What each symbol does to the states:
state | σ π κ ψ ξ ρ
J657 | . J750 J952 J889 J94 .
J111 | J47 J889 J837 J750 J208 J962
J118 | J609 J538 J664 J794 J68 J769
J580 | J208 J762 J794 J664 J47 J522
J613 | J641 J860 J542 J948 J164 J501
J91 | J358 J476 J433 J324 J371 J770
J522 | J210 J661 J371 J819 J433 J580
J641 | J613 J769 . J690 . J538
J501 | J538 J609 J94 J310 J952 J613
J948 | J690 J193 J912 J613 J714 J310
J673 | J750 . J68 J47 J664 .
J794 | J304 J689 J580 J118 J770 J371
J816 | J952 J68 . J214 J538 .
J371 | J193 J690 J522 J769 J91 J794
J889 | J160 J111 J494 J657 J81 J637
J51 | J664 J94 J609 J208 J750 J360
J661 | J912 J522 J690 . . J762
J912 | J661 J210 J948 J542 J637 J81
J160 | J889 J47 J214 . J762 .
J208 | J580 J81 J304 J51 J111 J210
J860 | J769 J613 J360 J193 J801 J609
J494 | J214 J837 J889 J952 J310 J714
J81 | J762 J208 J310 J94 J889 J912
J801 | J324 J164 J745 J358 J860 J682
J819 | J360 . J769 J522 . J664
J394 | J94 J664 J538 J762 . .
J210 | J522 J912 J193 J360 J962 J208
J164 | . J801 . J714 J613 J952
J214 | J494 J770 J160 J816 J689 J476
J324 | J801 . . J91 J769 J68
J433 | J962 . J91 . J522 J47
J664 | J51 J394 J118 J580 J673 J819
J682 | J68 J952 J750 J837 J609 J801
J962 | J433 J637 J358 J745 J210 J111
J542 | . J360 J613 J912 . J94
J690 | J948 J371 J661 J641 J476 J689
J94 | J394 J51 J501 J81 J657 J542
J769 | J860 J641 J819 J371 J324 J118
J304 | J794 J310 J208 J609 J837 J193
J476 | J714 J91 . . J690 J214
J837 | J770 J494 J111 J682 J304 J358
J68 | J682 J816 J673 J770 J118 J324
J193 | J371 J948 J210 J860 J358 J304
J637 | . J962 J714 . J912 J889
J750 | J673 J657 J682 J111 J51 J745
J538 | J501 J118 J394 J689 J816 J641
J360 | J819 J542 J860 J210 J745 J51
J689 | J310 J794 J762 J538 J214 J690
J762 | J81 J580 J689 J394 J160 J661
J770 | J837 J214 J47 J68 J794 J91
J952 | J816 J682 J657 J494 J501 J164
J47 | J111 J160 J770 J673 J580 J433
J745 | . . J801 J962 J360 J750
J609 | J118 J501 J51 J304 J682 J860
J714 | J476 J358 J637 J164 J948 J494
J310 | J689 J304 J81 J501 J494 J948
J358 | J91 J714 J962 J801 J193 J837

In the rows, 25 stands for zero.

The rows follow the links: the fewer symbols apart two states are, the more alike their rows tend to be.

Each row is also shifted at random along 4 hidden directions that mean nothing.

Each row, then its state:
17,25,28,21,31,21,28,29,20,20,30,22,24,23,22,24,23,24,27,23,23,18,30,29,24,28,27,22,26,25,27,27,27,20,25,27,28,28,26,23,23,23,23,25,26,23,34,28,23,31,33,28,32,30,29 | J860
29,24,25,30,22,30,23,24,32,31,22,28,28,24,28,29,26,26,26,30,26,32,30,24,29,29,25,32,30,26,24,26,18,32,30,29,27,28,26,34,30,27,33,28,26,28,23,25,24,17,23,23,21,26,21 | J762
28,25,25,27,19,23,25,21,29,26,26,36,24,20,28,30,27,25,27,30,17,15,28,34,28,28,24,21,26,31,34,29,26,23,22,33,26,26,27,23,30,18,30,27,31,22,29,33,21,24,34,20,29,32,26 | J304
27,32,29,24,32,21,25,22,30,26,24,24,27,25,28,26,22,23,23,31,32,26,27,24,31,29,26,23,21,17,24,21,26,31,25,24,34,29,22,27,27,29,25,18,27,27,25,24,33,19,24,29,22,27,24 | J94
21,26,32,22,26,21,28,27,32,25,24,20,30,22,27,22,20,23,23,23,31,28,30,22,32,30,24,23,19,16,24,21,31,30,26,19,30,26,23,30,29,26,27,19,22,26,23,21,32,23,25,30,28,27,25 | J501
20,24,24,23,28,21,23,29,23,19,28,22,26,31,26,21,24,20,32,21,31,26,30,27,25,28,28,26,26,23,28,25,27,19,32,31,28,22,16,26,31,27,24,19,28,25,29,20,27,23,30,30,28,27,30 | J613
18,31,24,20,28,22,19,18,16,17,25,25,22,32,26,23,31,26,30,20,23,17,23,24,25,25,28,18,26,23,29,23,26,23,18,24,24,25,22,19,24,24,24,25,24,27,29,27,23,30,30,19,28,28,34 | J801
33,27,23,20,24,21,22,25,19,18,21,23,14,30,20,22,31,34,34,17,21,25,23,29,22,29,28,29,33,23,24,27,18,24,26,23,21,21,32,24,20,25,25,28,28,25,38,25,18,30,23,21,32,24,29 | J324
26,20,27,27,24,24,29,27,37,28,22,27,27,21,30,21,23,21,24,26,25,27,28,21,31,27,21,22,16,24,25,22,36,31,25,25,25,25,25,26,31,24,29,23,21,30,22,25,29,24,29,26,23,26,26 | J310
25,35,22,25,21,19,19,24,24,21,29,28,25,24,27,30,32,24,27,22,21,19,22,27,31,31,26,22,27,24,27,28,23,18,17,28,30,26,26,20,22,21,27,26,27,16,31,27,25,28,32,17,28,33,33 | J682
20,18,23,23,26,26,31,33,28,24,29,24,25,24,22,20,22,23,30,24,29,28,30,30,23,20,24,24,25,29,31,26,34,26,37,30,21,20,22,26,24,24,24,22,29,31,27,20,24,30,25,30,27,25,29 | J948
27,20,24,27,25,23,28,20,23,22,29,26,27,25,23,27,24,25,28,28,18,16,29,25,21,22,29,23,24,29,33,28,29,20,23,33,21,23,24,20,26,22,24,27,27,26,25,29,21,31,34,22,30,28,29 | J193
31,18,23,30,25,30,26,20,19,25,23,29,25,26,23,29,24,32,26,31,19,21,26,23,18,24,30,30,34,29,27,29,17,27,26,32,23,24,28,25,24,22,25,31,26,26,28,31,20,26,24,19,23,26,21 | J522
33,16,23,28,22,28,24,25,26,26,25,26,25,29,25,21,26,24,33,21,22,29,33,27,25,27,24,32,33,31,27,29,23,23,33,29,19,18,27,32,25,25,29,24,26,29,23,23,23,26,24,25,27,22,28 | J690
34,27,23,26,31,28,26,23,18,27,28,27,34,29,21,27,22,27,22,28,25,23,24,22,19,18,26,24,20,30,30,22,28,25,21,25,26,28,22,16,25,25,21,29,27,28,24,27,26,30,27,24,20,26,25 | J962
27,30,30,27,26,22,23,30,26,27,28,22,28,21,25,32,26,29,22,33,31,20,28,32,26,27,28,22,24,21,21,27,23,25,27,25,31,32,25,26,23,23,24,22,25,16,29,29,27,25,25,30,28,31,21 | J51
46,22,25,25,23,28,27,17,22,23,23,26,24,30,23,21,25,26,28,20,16,25,22,20,22,26,25,30,29,27,28,30,22,24,21,28,19,22,31,24,23,28,25,33,22,25,23,29,22,28,29,17,26,22,27 | J91
31,26,28,27,20,26,29,33,31,31,25,25,24,23,26,27,27,31,18,23,19,27,22,25,27,21,18,26,21,28,24,29,26,24,23,22,20,26,31,27,20,26,27,31,19,23,22,28,23,27,24,29,26,23,21 | J770
29,27,24,27,24,24,26,24,31,30,26,29,25,20,27,35,27,26,24,36,24,19,26,34,24,27,30,22,30,29,28,27,22,26,28,28,29,31,26,23,29,17,25,25,29,20,27,30,22,26,22,26,25,30,25 | J208
45,32,21,27,24,26,19,26,29,25,23,28,23,25,30,32,33,20,30,27,36,30,24,33,26,26,24,24,28,27,31,27,27,30,32,28,28,27,20,22,30,23,26,25,30,26,27,20,25,23,21,25,21,26,28 | J889
15,32,26,28,25,26,20,26,21,29,24,24,25,26,26,30,29,28,18,28,24,25,19,25,26,26,25,28,26,25,20,25,14,23,17,21,29,30,27,30,22,27,26,28,22,20,25,31,28,23,21,25,24,26,23 | J673
12,27,24,21,34,23,24,23,22,19,25,29,23,27,25,25,26,22,29,27,35,24,30,28,22,28,34,23,27,20,27,20,29,28,32,28,32,25,22,24,30,23,20,19,32,28,30,19,26,26,22,26,24,25,30 | J542
27,28,26,29,21,28,24,24,24,30,25,25,21,23,26,31,32,28,23,28,23,24,19,27,23,23,26,29,26,31,24,30,18,28,22,23,23,30,27,25,24,24,27,30,25,25,24,31,23,23,20,22,21,25,21 | J47

Start, symbols taken left to right, then the state you end at.
Answer with the state's name.
32,22,27,23,26,24,24,17,18,20,23,25,22,30,22,24,24,30,33,23,17,22,28,26,27,33,32,28,31,24,21,26,18,23,24,27,22,23,34,29,23,28,27,25,24,24,26,30,20,25,28,22,30,28,24
ρ ρ σ: J860
18,24,28,31,22,26,31,30,28,32,27,24,24,19,24,30,24,32,19,30,21,28,24,30,22,21,23,28,28,31,22,32,20,24,31,25,22,33,29,26,25,23,28,31,26,23,26,30,23,29,22,29,26,25,19
ξ ρ ρ κ: J770
17,28,26,27,23,26,25,18,26,24,18,27,22,21,26,31,26,30,23,29,22,24,25,27,29,34,31,27,28,21,24,21,17,28,24,24,28,30,32,28,28,24,25,28,26,23,33,31,21,21,19,21,25,28,24
κ π κ: J394
19,20,24,31,28,33,27,24,23,31,27,28,30,28,25,23,17,27,27,31,27,32,27,21,21,22,25,32,27,29,24,30,19,24,26,30,25,27,23,28,30,30,26,28,27,31,16,24,28,22,27,28,20,19,23
π π: J661
28,29,27,23,23,15,27,31,27,23,26,24,27,24,23,28,27,26,24,28,24,17,28,31,29,29,25,17,30,25,23,26,25,20,22,25,27,27,29,27,26,20,24,21,26,16,32,28,25,25,27,25,32,32,26
ψ σ: J794
16,31,26,22,28,24,23,26,30,23,23,27,23,26,28,23,30,20,23,17,31,29,22,20,30,28,22,22,18,23,27,20,35,29,23,20,29,24,24,23,24,25,27,23,24,24,25,18,29,28,27,27,26,27,28
σ σ σ π: J68
36,25,21,21,22,25,26,25,31,20,25,27,21,27,32,23,31,22,30,20,28,31,23,25,29,29,21,20,21,25,31,22,37,32,30,23,25,21,21,22,29,20,28,27,27,27,27,19,21,29,25,24,25,26,32
π ψ: J682
43,23,23,29,22,30,25,24,21,26,23,27,21,27,22,30,28,33,28,28,24,24,21,29,19,24,28,30,32,29,26,28,17,26,27,27,22,26,28,24,25,25,25,32,28,29,27,27,18,27,20,23,24,21,24
κ κ κ κ: J433
30,22,26,25,22,26,18,25,30,27,23,27,21,23,26,24,25,22,30,24,27,27,27,25,34,35,21,29,32,23,20,30,20,24,26,28,27,22,28,36,28,27,32,22,23,23,26,23,27,18,27,24,28,27,26
ρ σ: J613
32,31,28,29,26,23,24,26,25,29,30,28,29,23,26,31,27,26,18,32,23,22,22,28,20,18,23,21,20,30,26,29,27,24,22,22,28,32,22,19,25,23,23,30,27,22,23,27,24,29,25,26,21,31,24
κ κ π: J889
7,29,29,31,25,25,24,23,28,31,23,25,27,25,25,25,21,24,21,28,31,31,28,22,34,29,27,30,21,22,18,25,18,26,23,25,28,30,26,32,26,28,29,19,23,25,21,28,33,17,24,29,22,26,19
π κ: J118
28,27,28,20,35,23,25,17,20,21,24,26,26,26,24,27,21,29,26,30,29,16,29,23,24,27,33,22,24,20,26,18,23,26,21,25,32,29,25,22,24,25,19,23,28,26,30,31,27,26,29,23,26,29,24
ρ ρ: J360
33,26,20,27,28,26,23,22,22,23,27,29,28,30,27,25,28,21,31,24,29,30,27,23,22,23,27,29,25,28,31,25,29,30,26,31,27,24,17,20,27,25,23,27,28,31,21,20,30,24,26,23,20,24,29
π σ σ: J962
10,21,24,27,18,30,25,26,36,28,23,29,22,21,27,22,31,26,28,24,24,29,25,27,29,31,18,28,29,27,27,30,23,30,29,26,19,21,26,31,29,22,33,28,26,24,25,24,23,19,24,21,24,24,27
π κ ξ: J47
